Look-ups in named tables: a row name and a column name give one cell, copied from the table.

fizi
cols = maf, fegug, gusira, mageped, nak
tuz: [6.276, 6.226, 8.794, 3.510, 7.280]
dol: [7.499, 5.128, 9.236, 1.548, 7.202]
tozut: [6.638, 4.805, 5.470, 4.935, 8.230]
nuna: [5.155, 5.709, 9.635, 2.323, 6.817]
dilomik: [7.923, 6.662, 5.492, 6.120, 4.364]
sor: [6.773, 7.129, 6.441, 6.119, 3.775]
pobibo: [6.383, 4.213, 6.744, 5.149, 3.108]
zami: [2.856, 5.761, 6.017, 3.192, 7.315]
bav: [7.695, 8.122, 7.649, 5.706, 5.249]
taki: [7.001, 5.233, 2.750, 2.288, 6.791]
durila: [6.556, 9.675, 6.160, 6.352, 7.644]
beti: [5.826, 4.616, 9.729, 1.423, 7.940]

What is the fegug of beti in fizi?
4.616
What is the mageped of tuz in fizi?
3.510
What is the maf of tozut in fizi?
6.638
What is the maf of zami in fizi?
2.856
What is the maf of dilomik in fizi?
7.923
What is the mageped of bav in fizi?
5.706
What is the mageped of zami in fizi?
3.192
What is the maf of beti in fizi?
5.826
What is the fegug of tozut in fizi?
4.805
Row with the largest fegug: durila

sok.tsv
	tuzeg	falila	sav	makuba	raraku	pom
mufup	-0.3	-2.9	3.3	-2.9	4.8	-1.7
ful	-3.9	1.4	3.9	-2.9	-3.5	-3.0
gop	0.2	-5.6	0.8	5.9	0.8	4.8
mipeke	0.4	6.0	-4.0	3.8	-3.5	6.7
mul	1.5	4.9	-3.8	2.2	2.0	-0.6
noret	-2.4	-1.2	1.3	-1.5	-1.7	6.5
mogid	4.3	-0.7	-0.9	-0.3	-4.2	-4.3
bem	-3.4	1.8	-2.6	-4.6	-1.2	5.7
feduge	3.6	2.7	4.4	-1.7	3.7	-4.1

mogid, raraku -> -4.2
noret, pom -> 6.5
noret, makuba -> -1.5
feduge, sav -> 4.4
noret, falila -> -1.2
mul, sav -> -3.8
ful, tuzeg -> -3.9
noret, sav -> 1.3
mul, falila -> 4.9
gop, makuba -> 5.9
ful, pom -> -3.0
gop, tuzeg -> 0.2
noret, raraku -> -1.7
mufup, makuba -> -2.9
ful, makuba -> -2.9
bem, tuzeg -> -3.4
mufup, falila -> -2.9
feduge, makuba -> -1.7
mogid, pom -> -4.3
mipeke, raraku -> -3.5
Which row has the largest pom? mipeke

mupa:
fields: tuzore, mikoso, bif, notasi, tege
lebal: [-471, 184, 910, 127, -141]
fuz: [-156, 475, -830, -872, 988]
rinalav: [427, 284, -1, 351, -179]
pimon: [-17, 141, -186, -196, 264]
vosem: [37, 53, -42, 59, -55]
laf: [-27, 46, 117, 37, 5]
bop: [248, 166, 9, 206, -84]
vok: [147, 102, 26, 123, -39]

mikoso of laf: 46
tuzore of lebal: -471
notasi of bop: 206
bif of fuz: -830
tege of rinalav: -179
tuzore of vok: 147

vesufe.tsv
	deti	vusitu	sav	donebor	kividad	zozifub	nonomar	refovi	lopi	leb
rutadu	0.574	0.612	0.165	0.321	0.387	0.328	0.405	0.460	0.581	0.603
nedu	0.520	0.428	0.910	0.819	0.488	0.632	0.623	0.261	0.881	0.632
sur	0.181	0.548	0.832	0.271	0.899	0.589	0.347	0.500	0.629	0.603

rutadu, lopi: 0.581
sur, deti: 0.181
rutadu, donebor: 0.321
sur, lopi: 0.629
rutadu, leb: 0.603
nedu, zozifub: 0.632
sur, kividad: 0.899
sur, donebor: 0.271
nedu, leb: 0.632
rutadu, kividad: 0.387
nedu, kividad: 0.488
rutadu, nonomar: 0.405
rutadu, vusitu: 0.612
rutadu, refovi: 0.460
sur, leb: 0.603
nedu, deti: 0.520
rutadu, sav: 0.165
sur, sav: 0.832
nedu, donebor: 0.819
sur, zozifub: 0.589

togono
         lonore  lugame  dotoge  lefizap  nata  kopugi  nisu
rotidat    7053    4618    1789     5210  2903    5674  5121
fof        6209    5038    1154     1681  2261    3679  7410
kif        6735    3307    3551     5340  6784    1931   261
gezafun    2456    2962    1965     6657  8184    3258  6747
losure     6713    4842    2844     2423  5754    4414  6959
tagofol    2276    5138    5701     6333  2310    2964  7064
rav        6401    2869    7767     2207  6764    3324  6602
lofelab    2404    3370    6036     6148  2370    4130  6620

What is the lefizap of fof in togono?
1681
What is the dotoge of lofelab in togono?
6036
What is the lefizap of rotidat in togono?
5210
What is the kopugi of tagofol in togono?
2964
What is the lugame of fof in togono?
5038
What is the lefizap of rav in togono?
2207
What is the lugame of gezafun in togono?
2962
What is the nisu of fof in togono?
7410
What is the lefizap of gezafun in togono?
6657
What is the dotoge of fof in togono?
1154
What is the nata of tagofol in togono?
2310
What is the lonore of lofelab in togono?
2404
What is the dotoge of rav in togono?
7767
What is the dotoge of losure in togono?
2844
Row with the largest nata: gezafun

taf =
         kanubi  gir  pes  bovetik  ripu  zonefa  puve  kazosa  zofeta  gat
nibabe      0.7  0.7  0.7      0.6   0.7     0.6   0.3     0.9     0.1  0.6
pidegug     0.5  0.8  0.2      0.5   0.7     0.5   0.2     0.5     0.4  0.6
sena        0.6  0.6  0.6      0.6   0.7     0.5   0.3     0.3     0.4  0.6
gobe        0.5  0.9  0.3      0.6   0.7     0.7   0.5     0.8     0.8  0.7
kad         0.6  0.6  0.7      0.6   0.3     0.5   0.3     0.8     0.8  0.6
rotu        0.6  0.4  0.4      0.6   0.7     0.6   0.3     0.3     0.7  0.5

What is the puve of gobe in taf? 0.5
What is the gir of kad in taf? 0.6
What is the zonefa of gobe in taf? 0.7
What is the bovetik of rotu in taf? 0.6
What is the gir of nibabe in taf? 0.7
What is the gat of gobe in taf? 0.7
What is the kazosa of gobe in taf? 0.8

Table nofun
cols = tomegol, sidede, teb, refa, zekap, nofod, gak, fuvozup
lata: [120, 171, 85, 207, 153, 65, 46, 184]
vofiso: [126, 60, 152, 170, 203, 89, 37, 161]
sokidip: [92, 78, 159, 120, 131, 12, 70, 132]
pese: [64, 113, 116, 145, 167, 35, 51, 169]
bovelom: [244, 175, 119, 203, 90, 167, 137, 130]
mol: [176, 228, 91, 149, 54, 149, 185, 121]
bezopi: [86, 127, 97, 170, 221, 137, 61, 189]
bevol: [176, 91, 177, 124, 63, 29, 108, 95]
kozuso: [204, 202, 85, 207, 122, 179, 132, 158]
gazevo: [120, 144, 137, 75, 135, 238, 223, 104]
kal: [7, 171, 88, 87, 149, 113, 147, 155]
vuk: [154, 74, 189, 91, 67, 41, 128, 84]
vit: [41, 144, 125, 79, 99, 29, 128, 127]

What is the gak of kal in nofun?
147
What is the refa of vuk in nofun?
91
What is the nofod of bovelom in nofun?
167
What is the tomegol of vit in nofun?
41
What is the fuvozup of kozuso in nofun?
158
What is the zekap of gazevo in nofun?
135
What is the tomegol of kal in nofun?
7
What is the sidede of sokidip in nofun?
78
What is the nofod of pese in nofun?
35
What is the zekap of bezopi in nofun?
221
What is the zekap of mol in nofun?
54
What is the nofod of bevol in nofun?
29
What is the sidede of lata in nofun?
171
What is the sidede of bevol in nofun?
91
What is the nofod of kal in nofun?
113
What is the gak of gazevo in nofun?
223
What is the gak of vofiso in nofun?
37

Table pavun
	gev	vasirob	fik	bokimet	netaf
dukit	0.6	0.2	0.4	0.4	0.4
poso	0.4	0.5	0.5	0.5	0.4
bag	0.2	0.8	0.5	0.6	0.4

bag, vasirob: 0.8
bag, gev: 0.2
poso, gev: 0.4
dukit, vasirob: 0.2
poso, vasirob: 0.5
dukit, gev: 0.6

gol
fields: gul, duluvu, fidozan
likofu: [21, 5, -39]
neda: [24, -23, -54]
ruz: [18, -30, -23]
fisuta: [-67, -66, -50]
pasi: [-57, -76, -2]
rab: [14, -23, -39]
pibize: [-42, 58, -73]
dod: [18, -34, -31]
voz: [-65, -35, 60]
gizuluz: [-40, -68, -32]
zam: [-76, 44, -72]
baf: [14, -26, -29]
koseka: [-78, -62, -62]

duluvu of rab = -23
fidozan of likofu = -39
gul of dod = 18
duluvu of ruz = -30
duluvu of neda = -23
fidozan of baf = -29
duluvu of pasi = -76
fidozan of pasi = -2
gul of likofu = 21
gul of zam = -76
fidozan of voz = 60
fidozan of neda = -54
duluvu of voz = -35
gul of ruz = 18

nanu:
cols = delovok, zom, big, zila, bal, lir, fuso
bek: [17, 122, 128, 77, 98, 61, 150]
dogu: [183, 122, 200, 173, 205, 179, 160]
tivinu: [149, 122, 154, 131, 113, 154, 150]
lufilom: [96, 122, 192, 188, 215, 199, 125]
tak: [116, 122, 130, 77, 100, 223, 220]
kunim: [143, 122, 143, 142, 143, 142, 144]
sotu: [133, 122, 177, 135, 95, 154, 153]
turebof: [35, 122, 245, 198, 129, 107, 95]
bako: [94, 122, 113, 63, 113, 245, 245]
nezopu: [231, 122, 214, 118, 156, 109, 194]

bal of turebof = 129
delovok of tak = 116
delovok of nezopu = 231
fuso of nezopu = 194
fuso of tivinu = 150
delovok of bako = 94
big of kunim = 143
Row with the largest big: turebof

fidafi =
,mep,vanad,zozum,luvodi,desa,tabufe,vovof
vave,0.33,0.48,0.36,0.54,0.36,0.31,0.27
duzi,0.74,0.43,0.34,0.52,0.35,0.21,0.15
tuv,0.54,0.63,0.47,0.80,0.49,0.25,0.20
gof,0.39,0.44,0.47,0.45,0.44,0.38,0.40
tavile,0.55,0.53,0.34,0.75,0.50,0.22,0.16

vanad of gof = 0.44
luvodi of tuv = 0.80
mep of vave = 0.33
desa of tavile = 0.50
tabufe of gof = 0.38
zozum of vave = 0.36
mep of duzi = 0.74
luvodi of vave = 0.54
desa of gof = 0.44
vanad of duzi = 0.43
vovof of duzi = 0.15
zozum of tuv = 0.47
zozum of tavile = 0.34
vovof of tuv = 0.20
zozum of duzi = 0.34
tabufe of tavile = 0.22
vanad of tavile = 0.53
luvodi of duzi = 0.52
tabufe of duzi = 0.21
Row with the largest tabufe: gof

